Below is a small trained network, with its code and all its weights. Each question gives an input and a class and asks what happens when units are switched off, that is, made to give their printed mean instead of their output.

import numpy as np


def w(rows, s, z=0):
    codes = np.array(rows[::2]) - 128.0
    scale = np.full(codes.shape[1], s)
    scale[-1] = z or s
    return codes * scale


def f(y):
    return y / 2 * (1 + np.tanh(0.7978845608 * (y + 0.044715 * y**3)))


def log_softmax(a):
    a = a - a.max(-1, keepdims=True)
    return a - np.log(np.exp(a).sum(-1, keepdims=True))


def net(x, mask):
    res = np.array(x, float).reshape(1, 3) / 4 @ E
    y = f(res @ A[0][:, :-1].T + A[0][:, -1])
    res = res + np.where(mask, y, B[0][:, -1]) @ B[0][:, :-1]
    return log_softmax(res[-1] @ U[:, :-1].T + U[:, -1])


A, B = {}, {}
E = w([
[158,189,158,127,24,189,62],'x0',
[74,60,36,29,122,173,54],'x1',
[112,159,19,227,167,149,3],'x2',
],0.012)
A[0] = w([
[134,138,157,89,94,121,138,86],'N1',
[143,88,158,116,131,111,100,249],'N2',
[126,143,115,109,30,187,117,115],'N3',
[127,111,70,67,109,106,97,106],'N4',
[173,177,150,191,167,111,152,99],'N5',
[154,156,193,169,136,116,142,150],'N6',
[101,120,112,171,157,145,108,198],'N7',
[162,151,107,167,106,182,82,145],'N8',
[119,92,102,100,96,160,106,90],'N9',
[122,102,95,115,220,55,172,146],'N10',
[129,63,204,69,107,152,138,129],'N11',
[37,24,118,127,254,95,145,104],'N12',
[100,134,109,185,128,119,95,69],'N13',
[91,78,100,74,147,129,112,106],'N14',
[140,99,94,169,184,106,95,98],'N15',
[75,77,123,76,102,172,96,170],'N16',
[122,129,144,88,128,131,180,103],'N17',
[154,90,157,89,134,104,143,102],'N18',
],0.014,0.013)
B[0] = w([
[150,105,120,161,56,137,113,167],'N1',
[59,87,165,20,221,130,115,218],'N2',
[111,216,188,137,11,143,198,215],'N3',
[132,118,79,151,123,49,94,192],'N4',
[60,148,23,181,159,89,86,197],'N5',
[61,120,115,150,143,80,122,213],'N6',
[126,61,203,103,170,169,77,201],'N7',
[120,89,173,136,87,182,122,208],'N8',
[127,122,88,183,62,83,115,175],'N9',
[122,139,196,178,94,159,174,232],'N10',
[163,76,125,147,123,164,55,226],'N11',
[105,190,139,144,48,184,167,250],'N12',
[226,99,72,154,110,153,104,164],'N13',
[102,141,99,209,146,83,100,195],'N14',
[184,85,112,104,82,165,116,179],'N15',
[77,133,125,158,171,77,125,235],'N16',
[195,87,102,151,99,158,101,180],'N17',
[183,84,95,182,132,144,92,173],'N18',
],0.011,0.017)
U = w([
[39,140,22,214,147,5,93,98],'0',
[97,220,162,174,60,164,158,95],'1',
[217,27,90,154,126,152,64,102],'2',
[25,92,189,51,227,114,99,252],'3',
[202,195,58,93,158,90,132,100],'4',
[208,191,70,71,192,70,133,95],'5',
[189,166,73,68,186,82,134,91],'6',
[188,190,70,75,186,80,125,90],'7',
],0.013,0.015)

Each question gives the input, the list of numbers given to net, and the class t.
The units are the neurons (one row each of A and B). Each row of codes is followed by its name. A weight is (code - 128) times the scale printed after its matrix; where a second scale follows, it is the last column's (A, B and U).
mask holds one flag per neuron, in row order. A switched-off neuron (its flag False) gives its mean, the last column of its row in B, instead of its output. The means were averaged over made-up inputs and are rounded, as every weight is.
A unit's drop is (log p(t) with every unit on - log p(t) with that unit switched off) / (log p(t) with every unit on - log p(t) with every unit switched off).
The circuit of an input: a set's keep is (log p(t) with only the set's units on - log p(t) with every unit switched off) / (log p(t) with every unit on - log p(t) with every unit switched off). Starting from the 12 units with the biggest drops (on a tie, the unit counted first), units are removed one at a time, each time the one whose removal leaves the highest keep (on an exact tie, the one counted first), for as long as the keep stays at least 0.8.
units of the circuit, in order: the units of the circuit, biggest drop first
unit that matters most: the unit with the biggest drop
k most important neurons: the k neurons with the biggest drops, biggest first
drop when u is switched off: that unit's drop, to one decimal
input [1,-2,-4], class 2: unit that matters most => N16
input [-4,-3,3], class 1: 4 most important neurons => [N10 N12 N2 N16]
input [-6,-7,8], class 2: 4 most important neurons => [N15 N7 N13 N16]
input [8,-8,-1], class 0: 3 most important neurons => [N5 N6 N12]
input [8,7,6], class 1: 2 most important neurons => [N3 N8]
input [-8,-7,0], class 1: 3 most important neurons => [N10 N12 N16]
input [3,3,1], class 3: 2 most important neurons => [N12 N5]
input [-8,-4,-5], class 1: 2 most important neurons => [N12 N10]
input [6,2,7], class 2: 4 most important neurons => [N12 N13 N7 N10]
input [-8,5,-7], class 1: 2 most important neurons => [N12 N10]
input [4,-7,-8], class 2: 2 most important neurons => [N11 N17]
input [-4,0,2], class 1: drop when N12 is switched off => 0.7
input [-6,3,4], class 1: drop when N12 is switched off => 0.8
input [1,5,-8], class 2: units of the circuit, in order => [N11]
input [-8,3,-7], class 1: drop when N12 is switched off => 2.6
